Below is a small trained network, with its code and all its weights. Each question gives an input and a target symbol and asks what happens when units are switched off, that is, made to give their printed mean instead of their output.

import numpy as np


def w(rows, s, z=0):
    codes = np.array(rows[::2]) - 128.0
    scale = np.full(codes.shape[1], s)
    scale[-1] = z or s
    return codes * scale


def norm(h):
    return h / np.sqrt((h * h).mean(-1, keepdims=True) + 1e-5)


def f(y):
    return np.maximum(y, 0)


def softmax(a):
    e = np.exp(a - a.max(-1, keepdims=True))
    return e / e.sum(-1, keepdims=True)


def log_softmax(a):
    a = a - a.max(-1, keepdims=True)
    return a - np.log(np.exp(a).sum(-1, keepdims=True))


def net(x, mask):
    ids = ['ΛΞαβεζηφω'.index(c) for c in x.split()]
    T = len(ids)
    res = E[ids] + P[:T]
    r = norm(res)
    for j in range(2):
        rows = slice(2 * j, 2 * j + 2)
        q, k, v = (r @ M[0][rows].T for M in (Q, K, V))
        z = softmax(np.where(np.tri(T) > 0, q @ k.T / 2**0.5, -1e9)) @ v
        o = O[0][rows]
        res = res + np.where(mask[j], z, o[:, -1]) @ o[:, :-1]
    y = f(norm(res) @ A[0][:, :-1].T + A[0][:, -1])
    res = res + np.where(mask[2:10], y, B[0][:, -1]) @ B[0][:, :-1]
    return log_softmax(norm(res)[-1] @ U[:, :-1].T + U[:, -1])


Q, K, V, O, A, B = {}, {}, {}, {}, {}, {}
E = w([
[102,148,126,82,198],'Λ',
[134,151,189,66,202],'Ξ',
[95,253,131,141,149],'α',
[98,125,161,112,207],'β',
[139,138,103,41,80],'ε',
[117,162,232,195,144],'ζ',
[95,126,161,84,199],'η',
[169,122,211,65,64],'φ',
[99,105,164,68,184],'ω',
],0.0045)
P = w([
[254,173,147,105,155],'0',
[166,113,119,124,153],'1',
[225,161,148,122,141],'2',
[124,160,163,57,126],'3',
[143,107,110,129,145],'4',
[207,157,141,132,122],'5',
[91,147,157,64,117],'6',
[129,103,102,137,139],'7',
[194,153,136,137,112],'8',
[62,133,155,75,105],'9',
[119,98,93,146,131],'10',
[182,151,131,141,103],'11',
[25,122,149,94,86],'12',
[119,93,91,150,136],'13',
],0.0081)
Q[0] = w([
[196,98,99,181,153],'h1',
[118,150,134,96,152],'h1',
[196,78,98,179,166],'h2',
[7,81,125,61,182],'h2',
],0.017)
K[0] = w([
[222,151,173,75,149],'h1',
[104,114,94,188,153],'h1',
[194,226,231,82,39],'h2',
[61,117,83,213,2],'h2',
],0.01)
V[0] = w([
[195,72,28,184,178],'h1',
[220,105,142,161,186],'h1',
[87,232,107,170,182],'h2',
[129,131,2,72,114],'h2',
],0.0056)
O[0] = w([
[72,123,119,191,46,115],'h1',
[47,107,84,144,68,252],'h1',
[153,255,164,116,124,138],'h2',
[166,139,33,77,80,88],'h2',
],0.0071,0.004)
A[0] = w([
[117,87,138,45,101,228],'n1',
[117,198,75,138,198,101],'n2',
[176,101,30,107,113,61],'n3',
[204,149,123,210,148,3],'n4',
[119,185,141,89,149,133],'n5',
[85,104,89,105,150,207],'n6',
[119,128,136,254,182,121],'n7',
[88,107,164,87,141,117],'n8',
],0.0097,0.0034)
B[0] = w([
[134,88,137,170,214,254],'n1',
[119,2,166,133,114,173],'n2',
[232,222,27,192,144,149],'n3',
[46,196,131,246,116,139],'n4',
[140,115,96,111,70,220],'n5',
[183,180,173,141,74,223],'n6',
[125,133,91,46,180,202],'n7',
[130,121,78,149,80,224],'n8',
],0.0071,0.0058)
U = w([
[162,215,185,92,74,169],'Λ',
[69,199,221,179,167,237],'Ξ',
[102,35,122,100,68,34],'α',
[119,157,10,67,55,47],'β',
[187,164,40,159,153,116],'ε',
[95,148,140,73,220,252],'ζ',
[46,163,111,192,64,155],'η',
[115,49,99,191,214,65],'φ',
[173,141,233,117,153,160],'ω',
],0.014,0.0035)

Each question gives the input, a string of symbols that net reads in full, and the target symbol t.
The units are the heads (2 rows each of Q, K, V and O) and the neurons (one row each of A and B). Each row of codes is followed by its name. A weight is (code - 128) times the scale printed after its matrix; where a second scale follows, it is the last column's (O, A, B and U).
mask holds one flag per unit, heads first, then neurons. A switched-off unit (its flag False) gives its mean, the last column of its rows in O or B, instead of its output. The means were averaged over made-up inputs and are rounded, as every weight is.
A unit's drop is (log p(t) with every unit on - log p(t) with that unit switched off) / (log p(t) with every unit on - log p(t) with every unit switched off).
The circuit of an input: a set's keep is (log p(t) with only the set's units on - log p(t) with every unit switched off) / (log p(t) with every unit on - log p(t) with every unit switched off). Starting from all 10 units, units are removed one at a time, each time the one whose removal leaves the highest keep (on an exact tie, the one counted first), for as long as the keep stays at least 0.8.
circuit, biggest first: the units of the circuit, biggest drop first
top k neurons: the k neurons with the biggest drops, biggest first
heads that matter: for each layer, one digit per head in row order, 1 if its drop is at least 0.15 and else 0, layers parted by /
input Ξ ω ω ζ Λ ω ω, target β: circuit, biggest first	(h2)
input ω α Ξ ζ Ξ, target ζ: circuit, biggest first	(h2, n7)
input β ζ φ α Λ η β, target β: top 3 neurons	(n5, n8, n6)
input η α Ξ β ω ζ Λ ω, target ζ: circuit, biggest first	(h2, n7)
input η η η, target β: heads that matter	10
input α β ω ε, target η: circuit, biggest first	(h1, n7)
input α η η β ω ω Ξ, target φ: heads that matter	01
input ω φ ω Λ ζ ζ η Λ, target ζ: circuit, biggest first	(h2, n7)
input Ξ η ε η ζ ω Ξ η ω η η φ β, target α: top 2 neurons	(n8, n5)
input Ξ β ω ω η φ η, target α: circuit, biggest first	(n8, n1, n5, n6)
input Ξ ω η φ Ξ Λ η Ξ φ, target ω: heads that matter	00
input φ Λ α ζ Λ α Ξ ζ Ξ Ξ η Λ β α, target α: top 3 neurons	(n2, n1, n5)
input Λ η η ω Λ φ Λ ζ β, target ζ: top 2 neurons	(n7, n8)
input ω β Λ Λ Λ β Λ ζ η, target β: heads that matter	01
input β η Λ ζ η, target ζ: heads that matter	01
input ε Ξ ω ω η η ζ, target α: heads that matter	11
input Ξ η ε φ α ε ζ β φ, target ω: circuit, biggest first	(n8, n6, n5)
input ε Λ ω ω Ξ Λ ω ω ω ε ζ Λ ε ζ, target ζ: heads that matter	00
input ω ε Ξ, target Λ: circuit, biggest first	(n1, h1)
input η β β η ω Ξ, target Λ: top 3 neurons	(n1, n8, n2)
input β ω ε ε η φ α Λ α ω β φ η η, target ζ: heads that matter	11
input β η ω ζ α ω, target φ: heads that matter	00
input ε ζ η η β Ξ Λ β η η, target η: heads that matter	00
input η β Λ Ξ η α Λ ω η η, target φ: circuit, biggest first	(n1, h2)
input ω Ξ ω Λ α ζ ε β η ε, target η: top 2 neurons	(n7, n1)
input ω β β φ Λ Λ Ξ ζ η η ζ η α Ξ, target α: heads that matter	01
input φ β Λ Λ Λ η η η ω, target φ: heads that matter	00
input α ω ω β Λ η ε ζ η ε, target Ξ: heads that matter	01
